Here is a tiny trained network, its code and every weight. The questions are about switching its units off for an input and a class, where a switched-off unit gives its printed mean instead of its output.

import numpy as np


def w(rows, s, z=0):
    codes = np.array(rows[::2]) - 128.0
    scale = np.full(codes.shape[1], s)
    scale[-1] = z or s
    return codes * scale


def norm(h):
    return h / np.sqrt((h * h).mean(-1, keepdims=True) + 1e-5)


def f(y):
    return np.maximum(y, 0)


def log_softmax(a):
    a = a - a.max(-1, keepdims=True)
    return a - np.log(np.exp(a).sum(-1, keepdims=True))


def net(x, mask):
    res = np.array(x, float).reshape(1, 5) / 4 @ E
    u = 0
    for l in range(2):
        y = f(norm(res) @ A[l][:, :-1].T + A[l][:, -1])
        res = res + np.where(mask[u : u + 3], y, B[l][:, -1]) @ B[l][:, :-1]
        u += 3
    return log_softmax(norm(res)[-1] @ U[:, :-1].T + U[:, -1])


A, B = {}, {}
E = w([
[97,66,156,37],'x0',
[44,254,76,64],'x1',
[80,207,230,70],'x2',
[128,131,130,124],'x3',
[128,129,129,124],'x4',
],0.0028)
A[0] = w([
[103,84,90,56,92],'0.n1',
[174,147,254,188,95],'0.n2',
[142,85,208,70,1],'0.n3',
],0.0078,0.0071)
B[0] = w([
[128,181,91,62,185],'0.n1',
[154,252,99,13,255],'0.n2',
[183,174,188,235,160],'0.n3',
],0.012,0.0031)
A[1] = w([
[146,238,86,176,75],'1.n1',
[137,224,254,103,131],'1.n2',
[114,58,211,53,251],'1.n3',
],0.0079,0.0028)
B[1] = w([
[105,62,162,113,219],'1.n1',
[192,102,132,206,255],'1.n2',
[2,2,73,130,176],'1.n3',
],0.0093,0.0067)
U = w([
[227,127,184,229,149],'0',
[63,60,115,142,4],'1',
[151,246,98,22,217],'2',
],0.013,0.0013)

Each question gives the input, the list of numbers given to net, and the class t.
The units are the neurons (one row each of A and B). Each row of codes is followed by its name. A weight is (code - 128) times the scale printed after its matrix; where a second scale follows, it is the last column's (A, B and U).
mask holds one flag per neuron, layer by layer. A switched-off neuron (its flag False) gives its mean, the last column of its row in B, instead of its output. The means were averaged over made-up inputs and are rounded, as every weight is.
A unit's drop is (log p(t) with every unit on - log p(t) with that unit switched off) / (log p(t) with every unit on - log p(t) with every unit switched off).
The circuit of an input: a set's keep is (log p(t) with only the set's units on - log p(t) with every unit switched off) / (log p(t) with every unit on - log p(t) with every unit switched off). Starting from all 6 units, units are removed one at a time, each time the one whose removal leaves the highest keep (on an exact tie, the one counted first), for as long as the keep stays at least 0.8.
circuit, biggest first: the units of the circuit, biggest drop first
k most important neurons: the k neurons with the biggest drops, biggest first
k most important neurons of layer l: the k neurons of layer l with the biggest drops, biggest first
drop of u: that unit's drop, to one decimal
input [-6,4,-8,-7,-7], class 1: 4 most important neurons	1.n2; 0.n2; 1.n1; 0.n3
input [-4,6,4,1,-3], class 0: 2 most important neurons	0.n2; 1.n3
input [7,-1,6,-1,-3], class 0: 2 most important neurons	0.n3; 1.n2
input [3,-8,-3,5,-8], class 1: circuit, biggest first	1.n3
input [2,4,7,4,7], class 1: 2 most important neurons	1.n3; 0.n3
input [-2,4,-4,-6,-5], class 1: circuit, biggest first	0.n2; 1.n2
input [4,0,7,6,8], class 0: 3 most important neurons	1.n2; 0.n3; 1.n1
input [5,5,6,5,-1], class 1: 2 most important neurons	0.n2; 1.n3
input [1,2,-7,3,-4], class 2: 3 most important neurons	1.n2; 1.n3; 0.n3
input [4,-7,-8,1,-6], class 1: 3 most important neurons	1.n2; 1.n3; 0.n3
input [-5,1,-6,5,2], class 1: 2 most important neurons	1.n2; 0.n3
input [-6,1,-6,-4,-7], class 1: 3 most important neurons	1.n2; 0.n3; 1.n1
input [-6,-2,1,-4,-3], class 2: 2 most important neurons	0.n2; 0.n3
input [-4,1,8,-2,1], class 0: 2 most important neurons	1.n2; 0.n1
input [4,0,2,-1,-7], class 0: most important neuron	0.n3
input [-8,3,-4,3,4], class 1: 2 most important neurons of layer 1	1.n2; 1.n1
input [-8,8,-8,-8,6], class 1: 2 most important neurons of layer 1	1.n2; 1.n1
input [7,-1,7,5,0], class 0: drop of 1.n3	-0.1
input [-5,-3,8,2,4], class 2: drop of 0.n2	2.6
input [-4,-4,4,3,6], class 2: drop of 0.n2	1.1
input [-8,2,6,-4,-5], class 0: circuit, biggest first	1.n2
